Below is a small trained network, with its code and all its weights. Each question gives an input and a target symbol and asks what happens when units are switched off, that is, made to give their printed mean instead of their output.

import numpy as np


def w(rows, s, z=0):
    codes = np.array(rows[::2]) - 128.0
    scale = np.full(codes.shape[1], s)
    scale[-1] = z or s
    return codes * scale


def norm(h):
    return h / np.sqrt((h * h).mean(-1, keepdims=True) + 1e-5)


def f(y):
    return y / 2 * (1 + np.tanh(0.7978845608 * (y + 0.044715 * y**3)))


def softmax(a):
    e = np.exp(a - a.max(-1, keepdims=True))
    return e / e.sum(-1, keepdims=True)


def log_softmax(a):
    a = a - a.max(-1, keepdims=True)
    return a - np.log(np.exp(a).sum(-1, keepdims=True))


def net(x, mask):
    ids = ['βγεθμξπστω'.index(c) for c in x.split()]
    T = len(ids)
    res = E[ids] + P[:T]
    r = norm(res)
    for j in range(2):
        rows = slice(2 * j, 2 * j + 2)
        q, k, v = (r @ M[0][rows].T for M in (Q, K, V))
        z = softmax(np.where(np.tri(T) > 0, q @ k.T / 2**0.5, -1e9)) @ v
        o = O[0][rows]
        res = res + np.where(mask[j], z, o[:, -1]) @ o[:, :-1]
    y = f(norm(res) @ A[0][:, :-1].T + A[0][:, -1])
    res = res + np.where(mask[2:6], y, B[0][:, -1]) @ B[0][:, :-1]
    return log_softmax(norm(res)[-1] @ U[:, :-1].T + U[:, -1])


Q, K, V, O, A, B = {}, {}, {}, {}, {}, {}
E = w([
[157,214,201,38,160],'β',
[150,180,160,123,130],'γ',
[130,173,157,139,132],'ε',
[145,167,180,124,122],'θ',
[160,128,21,34,25],'μ',
[100,149,199,136,137],'ξ',
[106,64,31,106,13],'π',
[140,181,156,98,154],'σ',
[132,140,190,115,93],'τ',
[4,139,116,103,162],'ω',
],0.011)
P = w([
[124,254,135,99,136],'0',
[107,224,93,218,125],'1',
[147,223,159,45,105],'2',
[168,135,83,55,175],'3',
[108,162,78,228,139],'4',
[121,191,135,70,94],'5',
[172,100,85,58,186],'6',
[114,124,73,229,143],'7',
[123,155,135,69,100],'8',
[168,80,88,68,193],'9',
],0.0087)
Q[0] = w([
[70,201,126,212,50],'H1',
[135,4,53,238,82],'H1',
[86,170,92,200,138],'H2',
[255,37,84,96,168],'H2',
],0.0099)
K[0] = w([
[243,141,69,148,91],'H1',
[139,218,100,106,88],'H1',
[137,176,187,141,138],'H2',
[69,78,84,4,93],'H2',
],0.011)
V[0] = w([
[1,124,134,91,140],'H1',
[56,189,84,104,177],'H1',
[174,136,134,56,106],'H2',
[132,161,210,135,170],'H2',
],0.0096)
O[0] = w([
[3,18,57,95,119,142],'H1',
[178,42,59,128,186,255],'H1',
[45,144,131,193,89,145],'H2',
[134,20,197,144,99,253],'H2',
],0.0073,0.0042)
A[0] = w([
[188,139,96,124,1,2],'N1',
[74,84,105,83,102,201],'N2',
[104,189,165,55,50,120],'N3',
[185,176,101,197,167,67],'N4',
],0.0096,0.0062)
B[0] = w([
[103,92,208,7,152,123],'N1',
[104,222,148,151,158,247],'N2',
[111,102,86,106,124,255],'N3',
[90,117,92,104,126,172],'N4',
],0.015,0.0036)
U = w([
[39,23,83,95,163,161],'β',
[173,192,65,111,120,166],'γ',
[75,216,177,166,191,131],'ε',
[22,102,133,161,10,93],'θ',
[162,148,199,98,199,1],'μ',
[102,33,179,144,183,43],'ξ',
[115,104,145,17,74,164],'π',
[122,143,35,131,82,166],'σ',
[200,190,105,195,103,81],'τ',
[160,122,171,171,40,175],'ω',
],0.012,0.0055)

Each question gives the input, a string of symbols that net reads in full, and the target symbol t.
The units are the heads (2 rows each of Q, K, V and O) and the neurons (one row each of A and B). Each row of codes is followed by its name. A weight is (code - 128) times the scale printed after its matrix; where a second scale follows, it is the last column's (O, A, B and U).
mask holds one flag per unit, heads first, then neurons. A switched-off unit (its flag False) gives its mean, the last column of its rows in O or B, instead of its output. The means were averaged over made-up inputs and are rounded, as every weight is.
A unit's drop is (log p(t) with every unit on - log p(t) with that unit switched off) / (log p(t) with every unit on - log p(t) with every unit switched off).
The circuit of an input: a set's keep is (log p(t) with only the set's units on - log p(t) with every unit switched off) / (log p(t) with every unit on - log p(t) with every unit switched off). Starting from all 6 units, units are removed one at a time, each time the one whose removal leaves the highest keep (on an exact tie, the one counted first), for as long as the keep stays at least 0.8.
units of the circuit, in order: the units of the circuit, biggest drop first
top k neurons: the k neurons with the biggest drops, biggest first
which heads matter: for each layer, one digit per head in row order, 1 if its drop is at least 0.15 and else 0, layers parted by /
input τ ω ω τ ε, target σ: units of the circuit, in order : (N4 N2 H1 N1)
input γ μ ω, target ε: units of the circuit, in order : (N2)
input ξ β σ τ θ π, target π: which heads matter : 00
input ξ τ θ μ π, target θ: which heads matter : 01
input ω τ θ θ, target β: which heads matter : 10
input τ τ ε β ξ, target ξ: top 2 neurons : (N2 N3)
input τ γ σ θ θ ε θ μ, target π: which heads matter : 10
input ε θ ω θ, target β: which heads matter : 10
input μ μ τ τ τ β γ, target σ: units of the circuit, in order : (H2 N2)
input ξ θ τ ξ β ε π θ, target ω: units of the circuit, in order : (N2 H1)
input β θ γ γ ξ τ ε, target ε: units of the circuit, in order : (N2 H2)
input γ μ τ π ω θ ξ, target ε: which heads matter : 10
input θ ω γ, target ε: units of the circuit, in order : (H1 N2 N3)
input γ τ ξ τ θ τ σ π τ β, target γ: units of the circuit, in order : (H2)
input τ τ τ ξ θ ξ τ σ σ σ, target ε: units of the circuit, in order : (N2 H2)
input β τ τ τ τ, target ω: units of the circuit, in order : (N2 H1 H2)
input μ τ τ τ τ π ξ θ ξ, target μ: units of the circuit, in order : (H2 N4)
input θ τ τ ξ, target ε: units of the circuit, in order : (N2 H1)
input τ σ τ τ τ τ σ π μ θ, target σ: which heads matter : 01
input τ γ τ τ ξ, target ξ: which heads matter : 01
input ω τ τ β β, target μ: which heads matter : 01
input τ γ τ ξ τ σ β, target ε: units of the circuit, in order : (N2 H2 H1)
input γ μ ξ ξ θ τ τ σ τ θ, target ε: units of the circuit, in order : (H2 H1 N2)
input ξ π μ τ ξ ε, target π: which heads matter : 11
input τ ε τ τ π β τ, target γ: top neuron : (N1)
